Rows near named flat spaces through zero
j599-j808: -10; 78; -6; 175; 71; 52; -130; 60; 198; 52; -98; -70; 155; 52; 175; 77; 133; 41; -96; -4; 50; -14; -73; 41; -35; -133; -89; -162; 11; -13; -64; -181
j993-j139: 214; 62; 129; 43; -60; -19; 120; 203; 113; 49; 57; -187; 117; 180; -87; -23; -49; -106; 24; -198; -107; -4; 178; 1; -67; 172; -135; -149; 57; 25; 156; -36
j423-j445: 263; -45; 183; -7; -103; -142; 403; 158; -42; 90; 116; -114; 36; 264; -170; -5; -104; -184; -12; -262; -97; -81; 5; -123; 51; 299; -87; 69; -56; 118; 133; 134
j801-j653: -107; -80; 46; 48; -11; 27; 33; 105; -321; -157; 71; -74; -175; 306; -128; -33; -124; 126; 50; -202; 89; 161; 104; -48; 84; -125; 186; -76; -130; -36; -32; 203
j599-j808: -385; -74; -405; -2; 113; 248; -272; -313; -108; -287; 95; 199; -70; -126; 247; -9; -211; 66; 32; 306; 222; 21; -181; -45; 131; -123; 303; 274; -68; -43; -350; -7
j801-j653: 35; -12; 41; -67; 89; -383; 342; 82; -225; 145; 116; -8; -104; 167; -300; 200; 202; 70; -145; -205; -147; -242; -256; -111; 196; 103; 5; -62; -117; 167; -24; 220
j801-j653: 363; -73; 665; 145; -365; -96; 324; 473; 65; 119; 41; -477; -50; 398; -476; -34; -104; -140; 1; -482; -310; 144; 366; -29; -212; -73; -40; -392; 176; 47; 365; 180
j423-j445: -121; -38; -246; 10; 50; 79; 34; -144; 55; -150; 180; -6; -67; -103; -7; 30; -217; -42; 26; 78; -49; -129; -173; -60; 143; 86; 155; 139; 47; 109; -179; 29
j423-j445: 314; 24; 238; 145; -116; -360; 417; 200; 65; 259; 86; -309; -223; 113; -198; 64; 92; 54; -30; -389; -327; -263; -155; -57; 143; 64; -199; -208; 23; 234; 198; 147
j993-j139: 68; 103; -127; -49; 295; 120; 393; 116; 104; -180; -150; -15; -171; -58; -266; 13; -216; -83; 92; -158; -157; 80; -76; 108; -15; 248; 51; 117; -47; 88; 40; 115
j801-j653: -103; 56; 188; 125; -80; 99; 94; 190; -313; -152; 58; 75; -212; 411; -296; -62; -173; 96; 207; -316; 31; 462; 298; 30; -43; -131; -16; -193; -108; -19; 50; 95
j993-j139: 210; 54; 132; 192; 155; 288; 238; 279; 291; -135; -273; -221; -18; 7; -159; -123; -216; -56; 145; -339; -26; 309; 166; 190; -76; 66; -104; -174; 45; 11; 169; -80
j801-j653: 73; 172; -7; 202; 67; 317; 219; 115; 338; -146; -194; -38; 20; 256; 219; 37; -301; -280; -18; 26; -78; 114; -104; 5; -289; 76; 21; 269; -74; 6; -51; -55
j423-j445: -138; -89; -93; 17; 33; 142; -190; -59; -75; -135; 28; 10; 51; -23; 51; -57; -70; 68; 30; 37; 179; 105; 64; 10; 78; -92; 122; -32; -3; -66; -102; -33
j599-j808: 43; 56; 258; 91; -122; -6; 62; 248; -2; -18; 13; -204; -91; 271; -235; 47; -44; -7; -5; -185; -194; 120; 194; 16; -184; -153; 51; -243; 71; -12; 114; 95
j993-j139: 358; -90; 16; 16; 160; -43; 293; 59; 300; 120; -233; -236; 5; -372; 15; -116; 27; -16; 9; -195; -27; -175; -156; 102; 181; 229; -162; 11; 47; 100; 191; -23
j550-j793: 369; -96; 218; -58; -201; -71; 17; -35; 169; 250; -179; -102; 31; -310; 240; -238; 83; -60; 67; 24; 29; -80; 112; 48; -43; 98; -252; 102; 72; -56; 317; -63
j423-j445: 3; -7; 171; 63; -208; 68; -210; 42; -30; -13; 32; -95; -187; -136; -131; -180; -58; 163; 231; -101; -62; 249; 360; 129; -50; -225; -88; -297; 170; -56; 181; -49
j550-j793: -212; -34; -292; -74; 315; 88; 17; -51; -52; -187; 14; 99; 200; 88; -18; 171; -13; -55; -177; 103; 156; -89; -238; -62; 109; 112; 254; 140; -116; 0; -292; 29
j550-j793: 54; -3; -125; 137; 63; 88; -34; 35; 216; -66; -14; -277; -8; -13; 204; 0; -101; 12; -55; -24; -40; -179; -116; -2; 46; -28; 90; -21; 36; 24; -45; -12
j599-j808: 280; 56; 446; 168; -296; -70; -190; 176; 203; 314; -174; -161; 105; -18; 136; -128; 260; 61; 43; -118; -30; 142; 314; 114; -210; -230; -385; -365; 143; -96; 328; -227
j550-j793: 198; -191; 85; -77; -126; -216; 115; -79; -83; 141; 34; -168; -269; -364; -87; -179; 25; 156; 114; -138; -69; -168; -20; 14; 258; 25; -56; -30; 75; 84; 202; 154
j550-j793: 51; 133; 170; 121; -108; -14; 253; 182; 72; -8; 114; -64; -85; 302; -256; 103; -143; -134; 29; -179; -268; 80; 47; -38; -146; 35; -48; -92; 47; 118; 38; 46
j550-j793: 189; -133; -32; -19; 82; -136; 174; -84; 181; 135; -87; -141; -86; -464; -43; -61; 80; 73; 0; -80; -59; -239; -233; 54; 258; 94; -84; -6; 93; 137; 83; 9
j423-j445: 138; 228; -40; -115; 67; -233; 362; 14; 175; 173; -29; 88; -28; 79; 16; 235; 96; -238; -175; 147; -356; -347; -316; -83; -206; 265; -81; 299; -56; 126; 18; 90
j550-j793: 55; -58; -22; -21; 1; -87; -13; -49; -16; 60; -12; -65; -92; -182; 25; -60; 61; 109; 29; -30; -1; -94; -38; 25; 123; -17; -32; -37; 20; 21; 57; 27
j993-j139: 131; -32; 273; 7; -28; -3; 364; 189; -17; -7; -47; -24; -92; 65; -463; -18; -108; -90; 91; -290; -132; 225; 116; 45; -31; 89; -53; -104; 44; 91; 148; 99
j423-j445: -150; -15; -188; 191; 234; 208; 175; 73; 31; -279; 57; -88; -79; 142; -179; 64; -270; 33; 41; -227; 34; 115; -151; 8; 194; 9; 176; -69; -51; 124; -217; 35
j993-j139: 42; 9; -17; 222; -72; 78; 18; -18; 106; -17; 44; -104; -157; -34; 110; -97; -147; 82; 140; -141; -14; 48; -30; 25; 120; -74; -108; -72; 26; 89; 6; -71
j801-j653: 339; -103; 527; -45; -365; -356; 77; 208; -111; 333; 116; -229; -120; -147; -484; -167; 219; 157; 173; -395; -216; 79; 428; 81; 73; -45; -338; -538; 244; 63; 464; 36
j801-j653: -101; 12; -11; -58; -99; 152; -227; -59; -45; -91; 22; 97; 75; 51; 119; -60; -84; -66; 42; 187; 84; 135; 191; -4; -169; -55; 72; 88; 21; -134; -19; -47
j423-j445: -7; -8; 86; -298; -94; -78; -4; 44; -458; -42; 111; 213; 3; 232; -194; -107; -17; -34; 122; -16; 91; 207; 387; -40; -95; 190; 8; 88; -121; -146; 153; 165
j801-j653: 50; -68; 231; 170; -251; 89; 40; 71; -16; -40; 78; -134; -217; 51; -143; -146; -216; 41; 191; -209; -70; 226; 198; 19; 4; -161; -31; -152; 99; 44; 113; 36
j423-j445: -191; -9; -212; -10; 133; 96; 65; -110; 34; -151; 103; 124; 69; 16; -57; 138; -130; -110; -77; 124; 11; -61; -228; -74; 63; 79; 180; 172; -16; 81; -258; 4
j423-j445: -117; -18; 122; -60; 4; 287; -344; 70; -181; -146; -203; 171; 158; 73; 16; -180; 11; 62; 134; 38; 334; 520; 474; 146; -196; -162; -2; -120; -43; -290; 84; -123
j993-j139: 206; -94; 208; 276; -28; 64; -72; 157; 216; 109; -207; -311; 67; -64; 156; -127; 100; 145; 3; -264; 138; 75; 54; 102; 102; -203; -167; -321; 52; -20; 135; -150
j599-j808: -364; -183; -458; -63; 221; -184; -97; -236; -439; -167; 355; 47; -176; -63; -103; 98; 23; 339; -32; -43; 167; -256; -318; -126; 580; -38; 298; -46; -128; 131; -356; 189
j801-j653: 53; -77; 365; 204; -210; 173; 43; 207; -18; -87; -15; -163; -177; 78; -354; -171; -205; 77; 238; -355; -35; 453; 369; 112; -38; -231; -53; -359; 140; 5; 177; -1
j599-j808: -290; 95; -398; -218; 301; 13; 150; -220; -115; -140; 66; 457; 182; 137; 59; 278; -19; -236; -206; 364; 79; -163; -412; -157; -23; 289; 214; 529; -224; 41; -386; 55
j550-j793: -48; -175; -89; -50; 463; 231; 28; -39; 275; -74; -416; 131; 380; -509; -173; 33; 177; -16; -128; 28; 329; 161; -205; 196; 164; 45; 33; -55; 52; -24; -139; -231
j550-j793: 378; -10; 227; 174; -29; 35; 212; 240; 442; 90; -204; -484; -95; -202; -69; -99; -70; -26; 30; -272; -252; -86; 41; 136; -51; -6; -115; -229; 201; 77; 281; -15
j423-j445: 199; -15; -70; -41; -107; -61; -191; -88; 92; 117; -53; -195; -94; -244; 410; -194; 41; 93; 62; 106; -4; -230; 67; 34; 13; 15; -95; 73; 34; -84; 190; -10
j599-j808: -390; -5; -31; 131; -54; 109; -334; -14; -229; -175; 104; 41; -48; 332; 57; 128; -6; 146; -90; 107; 113; 147; 18; -69; -71; -432; 290; -124; -61; -103; -263; 45
j993-j139: -351; 166; -466; -92; 201; 93; -388; -249; -32; -98; 50; 329; 324; 193; 561; 221; 127; -87; -247; 541; 223; -209; -255; -126; -132; 18; 164; 359; -195; -147; -397; -149
j993-j139: 547; 97; 461; 124; -411; -323; 195; 378; 29; 300; 70; -574; -320; 271; -6; -184; 17; 83; 137; -448; -408; -156; 373; 5; -135; 5; -303; -341; 87; 30; 566; 185
j550-j793: -209; 33; -191; -32; 93; 10; -29; -79; -197; -97; 148; 220; 129; 275; 67; 127; -16; -48; -82; 97; 143; -10; -118; -125; 54; 81; 100; 154; -163; -2; -239; 8
j599-j808: -63; 19; -192; 192; 94; 355; -184; -106; 390; -154; -150; -73; 72; -221; 340; -59; -188; -52; 22; 171; 91; 37; -113; 87; -47; -103; 54; 96; 85; -28; -138; -217
j993-j139: 46; -112; -168; -186; 54; 85; -154; -233; 160; 9; -108; 66; 113; -506; 203; -130; 7; -58; 13; 289; 113; -129; -46; 58; 39; 125; 21; 233; 97; -68; 18; -91
j801-j653: -281; -48; -97; -208; -66; -126; -206; -127; -377; -51; 252; 213; 81; 200; -59; 127; 88; 10; -113; 226; 79; -67; 26; -154; -7; -44; 226; 92; -69; -78; -182; 124
j801-j653: -220; 65; -3; -167; -45; -335; 99; 39; -563; 23; 340; 239; -37; 553; -272; 237; 141; 32; -115; -41; -51; -65; -16; -216; 34; 59; 113; 9; -213; 34; -138; 249
j423-j445: 14; 38; -23; 70; 111; -53; 315; 110; -12; -51; 68; -49; -67; 201; -208; 120; -90; -49; -37; -201; -115; -45; -163; -53; 88; 120; 39; -5; -69; 144; -68; 105
j993-j139: 69; 88; -65; 298; 68; 316; 287; 108; 253; -228; 45; -111; -188; 12; -184; -127; -463; -49; 308; -353; -101; 293; 57; 111; 111; 132; -130; -99; 71; 188; 6; -109
j550-j793: -88; 0; -10; 153; 8; 32; 56; 88; -112; -103; 136; -63; -60; 269; -105; 39; -110; 66; 34; -205; 23; 93; 3; -46; 114; -58; 49; -140; -57; 65; -96; 38
j550-j793: -16; -225; -175; 123; 31; 142; -253; -191; 139; -61; -64; -203; -58; -431; 309; -186; -61; 199; 49; 46; 219; -107; -126; 56; 295; -176; 90; -24; 80; -13; -69; -83
j599-j808: 76; 189; 73; -5; 11; -295; 97; 162; -32; 189; 57; -56; 13; 272; -58; 197; 257; 26; -142; -82; -221; -202; -55; -46; -95; 29; -128; -159; -50; 49; 62; 44
j599-j808: -39; -60; -81; 15; 153; 7; 159; 55; 2; -98; 3; -106; 22; 108; -84; 113; -58; -40; -133; -63; -4; -117; -195; -61; 85; 45; 199; 51; -57; 56; -126; 120
j801-j653: -113; 39; -112; 84; 99; 232; -20; -74; 152; -134; -106; 107; 8; -76; 91; 6; -138; -63; 30; 109; 59; 128; -94; 49; -59; -44; 52; 129; -3; -3; -130; -97
j599-j808: -151; 131; -187; -29; 147; 10; 0; -62; 21; -40; 16; 188; 112; 127; 92; 178; 48; -86; -121; 177; -4; -80; -189; -52; -75; 65; 48; 157; -91; 11; -192; -46
j599-j808: 299; -17; 90; 28; 23; 100; 195; 175; 172; -44; -179; -316; -143; -83; 7; -185; -187; -33; 115; -208; -98; 17; 142; 102; -48; 123; -26; 0; 35; -19; 262; 93
j993-j139: 67; 64; 215; 89; -20; 141; 234; 184; 40; -74; -120; 12; -84; 178; -232; -28; -162; -102; 101; -192; -78; 308; 144; 64; -165; 1; -48; -37; -11; 12; 101; 30
-99; 76; -180; -34; 51; 262; -332; -76; 109; -155; -111; 15; 51; -104; 304; -97; -96; -4; 56; 254; 96; 87; 157; 90; -185; -73; 87; 98; 28; -181; -22; -110 -> j993-j139
53; 16; -92; 24; 36; -72; 260; 22; -53; -60; 154; -83; -243; -4; -200; -24; -179; 41; 131; -211; -162; -64; -62; -14; 182; 157; -11; -9; -4; 162; 26; 126 -> j423-j445
29; 177; 291; 11; -226; -116; -100; 159; -102; 142; 43; 65; -33; 239; -145; 17; 148; 32; 74; -65; -156; 202; 335; 43; -267; -139; -211; -260; 52; -67; 189; -49 -> j599-j808
476; -36; 222; -331; -28; -333; 381; 118; 144; 347; -64; -37; 395; -42; -99; 60; 248; -369; -225; 21; -131; -367; -31; -100; -115; 556; -206; 210; 22; 28; 279; 49 -> j993-j139
-67; -8; -20; -213; -59; -102; -129; -136; -138; 68; 35; 200; 34; -134; -3; 1; 128; -9; -12; 221; 15; -39; 56; -16; -63; 26; 3; 111; 12; -69; 16; 15 -> j801-j653
126; -1; 205; -31; -92; 51; -66; -3; 121; 141; -192; 128; 171; -143; 69; -90; 124; -89; 25; 80; 93; 165; 146; 77; -159; -3; -207; 11; 51; -89; 144; -168 -> j423-j445
-111; -93; -65; -122; -120; 125; -297; -328; 65; 53; -76; 315; 207; -293; 369; -70; 53; -131; -45; 472; 236; 3; -63; -38; -103; -46; 7; 355; 24; -126; -109; -170 -> j993-j139
-196; 80; -16; 92; 31; 282; -353; -103; 40; -44; -122; 385; 284; -54; 150; -71; 79; 19; 121; 143; 339; 450; 201; 125; -93; -129; -223; -88; -6; -135; -105; -392 -> j599-j808
-44; 163; 26; 264; -53; 339; -465; 3; 357; 2; -238; 19; 233; -10; 501; -79; 53; 7; 31; 190; 179; 249; 175; 145; -282; -291; -195; -131; 69; -186; -15; -411 -> j550-j793
58; 24; -56; 118; -17; -3; -155; -56; 284; 94; -98; -190; 4; -174; 335; 22; 91; 41; -108; 140; -63; -244; -174; 20; -35; -153; -10; -6; 77; -4; -15; -91 -> j423-j445
436; -7; 508; -50; -372; 52; 201; 135; 219; 170; -268; -151; -221; -213; -60; -289; -144; -187; 208; -56; -249; 202; 367; 125; -377; 16; -211; 95; 174; -76; 512; 66 -> j801-j653
381; 70; 276; 40; -191; -112; -72; 130; 109; 274; -134; -141; -52; -212; 70; -276; 167; 137; 239; -225; -46; 124; 390; 181; -40; 29; -485; -306; 111; -55; 451; -171 -> j599-j808
-74; -116; 367; -52; -209; 30; -132; 88; -161; 32; -11; 103; 157; 124; -280; -5; 93; -47; -24; -4; 97; 314; 296; -2; -169; -203; 41; -181; 83; -118; 58; -13 -> j993-j139
33; -10; 14; 74; -133; -72; 65; -1; -24; 5; 155; -137; -200; 44; -20; -25; -115; 43; 62; -89; -144; -97; -21; -53; 69; -32; 19; -28; 38; 87; 27; 95 -> j550-j793
-671; -102; -461; -142; 122; 308; -843; -431; -78; -284; 50; 313; 317; -203; 427; 148; 92; 64; -238; 771; 384; -40; -132; -52; -90; -408; 514; 206; 37; -274; -543; -167 -> j423-j445
-50; 64; 4; -5; -68; -10; -119; -52; -8; 45; -5; 91; 16; 42; 142; 24; 61; -12; -24; 140; 0; -4; 9; -18; -113; -73; -29; 58; -17; -51; -19; -42 -> j599-j808
493; -158; 469; 143; -232; 105; -14; 209; 350; 198; -327; -410; 50; -310; 79; -347; 17; 8; 138; -264; 39; 167; 355; 188; -79; -87; -283; -276; 213; -93; 467; -140 -> j993-j139
-93; -5; -155; -146; 372; -119; 331; 74; -135; -74; 10; 136; 147; 123; -371; 240; 99; -60; -175; -113; 20; -87; -259; -49; 164; 261; 128; 38; -138; 109; -180; 117 -> j550-j793
4; -12; -116; -211; 17; -491; 157; -99; -305; 209; 263; 84; -82; 21; -124; 159; 266; 99; -125; -4; -129; -421; -244; -158; 249; 186; -28; 48; -97; 140; -31; 195 -> j599-j808
-59; 65; 38; -26; 133; 248; 148; 122; 3; -176; -109; 191; 224; 290; -134; 55; -155; -245; -20; -8; 116; 305; 100; 3; -203; 158; 61; 145; -101; -67; -75; -38 -> j423-j445
-294; 54; -201; -160; 71; 73; -327; -209; -169; -66; -2; 376; 167; -5; 196; 66; 122; -3; -61; 378; 210; 73; 2; -21; -109; -61; 84; 191; -93; -154; -197; -96 -> j550-j793
407; 322; 318; -85; -149; -41; 198; 231; 273; 239; -263; 22; 47; 125; 99; -57; 70; -281; 59; 34; -297; 81; 293; 104; -549; 232; -386; 112; 24; -98; 425; -81 -> j599-j808
-57; 269; 149; -116; 3; -153; 294; 212; -314; 22; 75; 309; 27; 669; -269; 225; 58; -185; -62; -71; -149; 172; 106; -107; -307; 177; -65; 99; -231; -12; 11; 144 -> j801-j653
